Look-ups in named tables: a row name and a column name give one cell, copied from the table.

litusez:
,tum,bure,goz,lomir,tolabo,rim,digofus,kud,tukib
dopomup,24,-59,-26,19,-60,-29,12,-66,-12
tuf,-54,-18,17,-62,-45,31,-29,-38,21
mibuf,-91,-16,48,7,-66,-81,-2,62,2
pom,-9,27,2,-46,-65,-40,10,17,-18
kug,-84,-15,40,-36,-72,6,23,-61,-64
mobip,-21,17,-60,-15,23,-59,-6,4,-64
puv,-10,-75,-23,37,-47,-67,4,14,-61

What is the tukib of pom in litusez? -18
What is the tum of mibuf in litusez? -91
What is the rim of mobip in litusez? -59
What is the bure of pom in litusez? 27
What is the tukib of mibuf in litusez? 2
What is the tolabo of puv in litusez? -47
What is the lomir of puv in litusez? 37
What is the lomir of mobip in litusez? -15
What is the lomir of dopomup in litusez? 19
What is the digofus of pom in litusez? 10
What is the rim of pom in litusez? -40
What is the goz of pom in litusez? 2
Which row has the largest goz? mibuf

meda
columns: bam, bon, zar, rel, kipa
dekik: [0.18, 0.62, 0.66, 0.31, 0.61]
dor: [0.46, 0.45, 0.57, 0.95, 0.50]
rapu: [0.72, 0.46, 0.34, 0.79, 0.30]
nusun: [0.40, 0.67, 0.32, 0.34, 0.20]
duk: [0.52, 0.64, 0.28, 0.30, 0.21]
rebesu: [0.79, 0.31, 0.60, 0.63, 0.75]
gug: [0.63, 0.37, 0.68, 0.39, 0.86]
zol: [0.86, 0.43, 0.37, 0.29, 0.50]
gomi: [0.33, 0.63, 0.52, 0.12, 0.52]
goluvu: [0.47, 0.47, 0.67, 0.22, 0.80]
kep: [0.41, 0.49, 0.70, 0.25, 0.80]
leda: [0.46, 0.51, 0.48, 0.92, 0.36]
gokitu: [0.88, 0.37, 0.38, 0.66, 0.47]

rebesu, bam: 0.79
duk, zar: 0.28
leda, zar: 0.48
dekik, bon: 0.62
nusun, kipa: 0.20
nusun, bam: 0.40
gug, bam: 0.63
rapu, bam: 0.72
gomi, rel: 0.12
gomi, bam: 0.33
rapu, kipa: 0.30
zol, bon: 0.43
dor, bam: 0.46
gokitu, bon: 0.37
goluvu, zar: 0.67
kep, bon: 0.49
dekik, bam: 0.18
leda, bam: 0.46
duk, bon: 0.64
nusun, zar: 0.32

zomumod =
        beza  tikevi
natota  5.81    7.66
git     2.55    3.76
tife    3.34    4.71
zak     3.68    5.16
bupo    1.28    2.20
tes     5.33    7.13
rupo    3.99    5.52

tes, beza -> 5.33
git, tikevi -> 3.76
natota, tikevi -> 7.66
rupo, beza -> 3.99
bupo, beza -> 1.28
tife, beza -> 3.34
git, beza -> 2.55
tife, tikevi -> 4.71
bupo, tikevi -> 2.20

zuzulu =
	patid	pone	zifak	mol	pinumam	gud	fudemuk	movig
fif	0.3	5.6	8.9	4.6	1.8	1.0	2.5	5.7
runire	4.0	3.4	4.0	5.7	3.6	3.9	2.1	5.3
sasuru	5.3	3.5	3.0	3.5	5.0	4.2	4.3	3.6
nimez	5.6	3.8	0.0	2.8	5.1	7.3	6.5	1.8

What is the zifak of sasuru in zuzulu? 3.0
What is the pone of runire in zuzulu? 3.4
What is the pone of nimez in zuzulu? 3.8
What is the gud of fif in zuzulu? 1.0
What is the mol of nimez in zuzulu? 2.8
What is the movig of fif in zuzulu? 5.7
What is the pone of fif in zuzulu? 5.6
What is the gud of runire in zuzulu? 3.9
What is the zifak of fif in zuzulu? 8.9
What is the zifak of nimez in zuzulu? 0.0
Row with the largest fudemuk: nimez

noduvub.csv
,voronat,figola,suve,met,kifufet,geb,novokup,fov,pez,nek
gugo,79,88,100,149,105,152,44,142,60,107
vemad,87,104,101,114,99,116,120,74,102,48
sevik,115,121,116,114,117,119,115,107,120,116
vime,73,117,130,99,102,137,133,66,117,77
bik,134,106,123,113,114,100,112,148,121,151
manolil,88,97,101,148,111,154,61,141,77,108
kug,137,151,91,133,70,103,121,128,114,121
rin,119,114,117,116,119,114,118,116,111,110
loguv,124,151,99,98,93,80,156,127,115,123
fupu,83,100,92,143,113,149,53,133,74,115
tozaras,122,111,122,118,122,104,116,135,122,151
nos,148,105,132,108,112,86,102,170,124,176
fir,176,157,104,126,110,71,78,182,114,141
tekego,137,86,71,177,98,92,53,193,52,168

What is the kifufet of bik in noduvub?
114
What is the kifufet of tekego in noduvub?
98
What is the novokup of vime in noduvub?
133
What is the suve of bik in noduvub?
123
What is the suve of fir in noduvub?
104
What is the geb of sevik in noduvub?
119
What is the suve of kug in noduvub?
91
What is the met of tozaras in noduvub?
118
What is the geb of manolil in noduvub?
154
What is the pez of vime in noduvub?
117
What is the kifufet of manolil in noduvub?
111
What is the nek of gugo in noduvub?
107
What is the geb of rin in noduvub?
114
Row with the largest kifufet: tozaras

